Here is a tiny trained network, its code and every weight. The questions are about switching its units off for an input and a class, where a switched-off unit gives its printed mean instead of its output.

import numpy as np


def w(rows, s, z=0):
    codes = np.array(rows[::2]) - 128.0
    scale = np.full(codes.shape[1], s)
    scale[-1] = z or s
    return codes * scale


def norm(h):
    return h / np.sqrt((h * h).mean(-1, keepdims=True) + 1e-5)


def f(y):
    return y / 2 * (1 + np.tanh(0.7978845608 * (y + 0.044715 * y**3)))


def log_softmax(a):
    a = a - a.max(-1, keepdims=True)
    return a - np.log(np.exp(a).sum(-1, keepdims=True))


def net(x, mask):
    res = np.array(x, float).reshape(1, 5) / 4 @ E
    u = 0
    for l in range(2):
        y = f(norm(res) @ A[l][:, :-1].T + A[l][:, -1])
        res = res + np.where(mask[u : u + 8], y, B[l][:, -1]) @ B[l][:, :-1]
        u += 8
    return log_softmax(norm(res)[-1] @ U[:, :-1].T + U[:, -1])


A, B = {}, {}
E = w([
[170,94,253,61,123,23,107,58,155,201,206],'x0',
[224,86,199,168,200,92,252,113,86,97,54],'x1',
[187,166,151,33,187,207,181,86,125,2,111],'x2',
[139,163,52,100,158,134,28,228,60,103,142],'x3',
[92,8,186,92,192,144,109,155,234,51,147],'x4',
],0.0076)
A[0] = w([
[161,137,171,122,158,69,175,77,150,169,149,121],'0.n0',
[98,62,95,194,82,100,125,112,111,138,110,8],'0.n1',
[192,105,159,112,198,90,115,155,101,72,162,45],'0.n2',
[164,71,152,104,178,110,151,127,91,77,70,125],'0.n3',
[124,135,139,178,135,151,174,82,100,153,100,5],'0.n4',
[92,98,104,195,170,127,184,174,135,154,95,134],'0.n5',
[163,129,254,133,114,106,143,139,150,192,119,90],'0.n6',
[96,143,64,169,95,105,112,132,143,155,125,131],'0.n7',
],0.011,0.003)
B[0] = w([
[119,94,151,190,53,161,212,93,126,78,113,251],'0.n0',
[171,177,68,128,82,91,127,98,125,194,128,184],'0.n1',
[124,194,82,71,179,201,156,197,121,150,130,212],'0.n2',
[119,182,135,205,73,179,232,158,181,154,100,254],'0.n3',
[49,99,114,74,81,195,165,160,119,88,82,174],'0.n4',
[114,116,88,194,86,168,202,68,117,114,202,220],'0.n5',
[123,48,254,143,152,117,113,102,125,63,142,249],'0.n6',
[105,106,68,173,179,231,137,199,22,154,91,233],'0.n7',
],0.0075,0.0063)
A[1] = w([
[112,153,122,147,201,209,137,133,173,21,139,95],'1.n0',
[94,101,189,203,53,48,125,60,113,140,170,2],'1.n1',
[153,216,1,59,101,138,137,145,144,134,48,166],'1.n2',
[166,130,139,135,145,7,205,174,69,143,116,44],'1.n3',
[94,72,206,131,114,131,101,167,228,161,150,199],'1.n4',
[187,200,33,141,117,84,26,180,61,220,183,138],'1.n5',
[108,80,184,103,124,76,57,94,125,101,163,123],'1.n6',
[186,169,224,101,134,150,163,59,58,72,192,135],'1.n7',
],0.0077,0.0034)
B[1] = w([
[218,208,231,113,117,122,142,127,170,171,44,220],'1.n0',
[160,104,157,35,166,148,84,156,225,102,88,194],'1.n1',
[98,113,93,7,176,130,81,138,128,203,206,248],'1.n2',
[148,195,230,146,155,212,195,210,120,92,108,135],'1.n3',
[163,155,56,117,119,22,97,124,36,95,113,184],'1.n4',
[57,71,24,255,135,194,177,33,19,200,189,253],'1.n5',
[85,26,128,67,129,117,3,90,119,230,141,156],'1.n6',
[93,108,100,238,110,166,146,94,111,187,83,216],'1.n7',
],0.0076)
U = w([
[45,112,36,167,146,169,87,138,10,202,179,207],'0',
[120,13,202,93,109,35,21,57,146,147,131,76],'1',
[177,239,151,10,227,184,96,215,142,129,109,130],'2',
[123,129,96,121,160,40,46,153,132,98,197,4],'3',
[169,127,184,201,111,170,241,109,130,107,73,212],'4',
],0.011,0.0036)

Each question gives the input, the list of numbers given to net, and the class t.
The units are the neurons (one row each of A and B). Each row of codes is followed by its name. A weight is (code - 128) times the scale printed after its matrix; where a second scale follows, it is the last column's (A, B and U).
mask holds one flag per neuron, layer by layer. A switched-off neuron (its flag False) gives its mean, the last column of its row in B, instead of its output. The means were averaged over made-up inputs and are rounded, as every weight is.
A unit's drop is (log p(t) with every unit on - log p(t) with that unit switched off) / (log p(t) with every unit on - log p(t) with every unit switched off).
The circuit of an input: a set's keep is (log p(t) with only the set's units on - log p(t) with every unit switched off) / (log p(t) with every unit on - log p(t) with every unit switched off). Starting from the 12 units with the biggest drops (on a tie, the unit counted first), units are removed one at a time, each time the one whose removal leaves the highest keep (on an exact tie, the one counted first), for as long as the keep stays at least 0.8.
units of the circuit, in order: the units of the circuit, biggest drop first
unit that matters most: the unit with the biggest drop
k most important neurons: the k neurons with the biggest drops, biggest first
k most important neurons of layer l: the k neurons of layer l with the biggest drops, biggest first
drop when u is switched off: that unit's drop, to one decimal
input [-4,5,8,0,-6], class 2: units of the circuit, in order => [0.n0; 1.n5]
input [1,-6,-1,-1,6], class 3: units of the circuit, in order => [1.n4; 1.n5]
input [7,6,-6,1,0], class 1: unit that matters most => 0.n6
input [6,5,-7,7,1], class 1: 2 most important neurons => [0.n6; 1.n6]
input [0,-8,6,-1,8], class 1: 4 most important neurons => [0.n7; 0.n3; 1.n6; 0.n2]
input [0,4,7,1,-6], class 2: units of the circuit, in order => [0.n6; 1.n5]
input [7,4,-4,6,-2], class 1: 4 most important neurons => [0.n6; 1.n6; 0.n3; 0.n7]
input [8,-8,-2,4,4], class 1: 3 most important neurons of layer 1 => [1.n6; 1.n7; 1.n2]
input [-4,-6,1,1,8], class 2: 2 most important neurons of layer 1 => [1.n0; 1.n5]
input [7,7,-8,-1,-4], class 1: 2 most important neurons of layer 0 => [0.n6; 0.n3]
input [-6,3,0,5,2], class 2: 2 most important neurons of layer 1 => [1.n5; 1.n7]
input [-7,7,5,5,-8], class 2: 2 most important neurons of layer 0 => [0.n0; 0.n6]
input [4,-4,-1,-8,-4], class 1: drop when 0.n6 is switched off => 0.2
input [-2,6,0,7,2], class 2: unit that matters most => 0.n2
input [3,3,-2,4,2], class 4: drop when 0.n6 is switched off => 0.3
